a =
array([[121, 117, 128, 115, 123],
       [124, 125, 133, 115, 121],
       [117, 115, 127, 118, 120],
       [139, 138, 136, 146, 119],
       [138, 136, 131, 150, 119],
       [138, 134, 137, 145, 122],
       [124, 120, 128, 119, 124],
       [137, 134, 137, 142, 125],
       [138, 138, 137, 144, 121],
       [137, 133, 137, 142, 125],
       [139, 145, 135, 147, 124],
       [138, 149, 133, 149, 126]])
Read off the 2nd entry on the main diagonal.
Answer: 125
Read off the entry in the bottom-right corner.
Answer: 126
The entry just left of 131 -> 136
The top-right entry: 123
Read off the first entry in reading order.
Answer: 121
Read off the entry in the bottom-left corner.
Answer: 138
The fourth entry from the end, reading row by row -> 149
The 3rd entry from the end, reading row by row -> 133
The second entry on the diagonal from the top-right corner -> 115
The bottom entry of the column that holds the largest entry: 149
Read off the entry directly below 123.
Answer: 121
The entry just left of the largest entry is 131
Read off the smallest entry in the first column.
Answer: 117
The third entry in reading order is 128
The entry just right of 147: 124
Read off the entry just left of 146.
Answer: 136
Read off the third entry on the main diagonal.
Answer: 127
The entry directly above the largest entry: 146

Questions about the grid below.
1) Find the smallest entry in the last column.
2) Find the entry directly below the centre entry.
3) Find the smallest entry in the last row.
4) Find the top-left entry.
5) Find the entry at the centre.
6) Find the bottom-right entry.
7) Find the entry just left of 127.
8) Find the smallest entry in the first row.
[[141 128 153 127 139 102 123 126 130 114 124]
 [121 142 116 142 112 135 120 120 137 144 140]
 [140 117 123 117 103 129 143 142 121 146 149]]
1) 124
2) 129
3) 103
4) 141
5) 135
6) 149
7) 153
8) 102

[[132 135 124 145 120 143 102 137 130 140 132 123]
 [150 132 117 146 132 124 140 109 130 136 115 121]
 [111 132 133 112 139 136 126 137 126 134 117 125]
 [141 136 139 130 140 129 134 129 141 131 129 131]
 [128 129 115 129 125 128 116 121 139 111 123 127]
 [135 100 146 114 133 128 125 120 116 123 122 127]
 [136 127 134 122 144 113 137 119 137 111 134 121]
 [141 126 113 127 121 148 127 119 120 140 148 120]]
Read off the top-right entry.
123
Read off the third entry from the end, reading row by row.
140
The third smallest entry -> 109
The 1st entry, reading row by row -> 132
Read off the last entry, reading row by row.
120
Read off the maximum.
150
The entry directly below the largest entry -> 111
The entry directly below 109: 137
Read off the last entry in the row that holds the largest entry.
121
Read off the third entry on the main diagonal.
133
The entry just right of 100 -> 146
The fifth-last entry, reading row by row -> 119
Read off the 2nd entry on the diagonal from the top-right corner.
115
Read off the entry just left of 102.
143
The last entry of the smallest entry's row: 127
The 2nd entry in reading order: 135
The second smallest entry -> 102
Read off the 3rd entry in reading order.
124
Read off the smallest entry.
100
Read off the entry in the bottom-left corner.
141
Read off the 4th entry in reading order.
145
The second-last entry, reading row by row is 148
The fourth-last entry, reading row by row -> 120
The bottom entry of the column that holds the smallest entry is 126
Read off the entry directly above the smallest entry.
129
The entry just left of the smallest entry: 135
The 3rd entry on the diagonal from the top-right corner: 134
Read off the entry just right of 114.
133

W =
[[124 119 126 143 133 112 125 143 132 121 136]
 [132 125 126 129 131 129 130 127 125 129 124]
 [131 132 129 132 125 132 125 123 131 123 116]
 [126 135 130 132 116 129 121 124 135 120 117]
 [130 127 125 123 128 131 130 134 129 122 120]
 [115 133 130 127 127 122 121 124 131 136 131]
 [121 122 126 133 115 128 130 127 129 121 125]
 [125 132 133 130 121 133 125 131 132 132 127]
 [138 138 130 118 144 132 127 136 129 132 122]
 [127 131 128 128 127 128 127 126 129 130 125]
 [137 137 130 119 141 131 130 135 128 128 119]
 [122 130 132 136 123 129 128 124 129 131 131]
 [123 132 128 128 127  98 124 123 122 130 135]]
Indices start at 0.
Report the entry just right of the largest entry.
132
Report the bottom-right entry.
135
The entry in row 0 and column 0 is 124
The entry at row 2, column 0 is 131
Report the bottom-left entry.
123
The entry in row 0 and column 2: 126
Report the entry just right of the smallest entry.
124
The entry in row 2 and column 2: 129
The entry at row 2, column 1: 132
Report the entry directly above the centre entry.
122
The entry in the top-right corner: 136
Report the bottom entry of the column that holds the largest entry.
127
The bottom entry of the column that holds the smallest entry -> 98
The entry in row 1 and column 0: 132
The entry in row 0 and column 1 is 119
The top entry of the column that holds the largest entry: 133
Report the entry directly above the largest entry.
121
The entry directly above the smallest entry is 129
The entry just left of the largest entry -> 118
Report the entry directly below the largest entry.
127
The largest entry -> 144
The centre entry -> 128

[[127 128 129 128 128 128 128 128 128 128 128 110 128 128]
 [123 135 106 111 124 130 126 134 110 157 132 111 121 126]
 [124 136 105 111 125 130 125 134 109 156 131 111 120 126]
 [123 136 105 111 124 130 125 134 110 157 132 111 121 125]
 [128 128 128 128 128 128 128 128 128 128 128 110 128 128]
 [124 136 105 111 124 130 126 134 110 157 132 111 121 126]
 [124 135 105 111 125 130 126 134 110 157 132 111 121 125]
 [123 136 105 111 125 130 126 134 110 157 132 111 121 126]
 [128 128 128 128 128 128 128 128 128 128 128 110 128 128]
 [124 135 106 111 125 130 126 135 110 157 132 111 121 125]
 [128 128 128 128 128 128 129 128 128 128 128 110 128 128]]
The top-right entry -> 128
Give the bottom-left entry.
A: 128
The last entry, reading row by row: 128
The first entry, reading row by row -> 127
The second entry on the main diagonal is 135
The smallest entry in the last row is 110
The second entry on the diagonal from the top-right corner is 121
Give the second-last entry, reading row by row.
A: 128
Give the 4th entry, reading row by row.
A: 128
Give the 5th entry, reading row by row.
A: 128
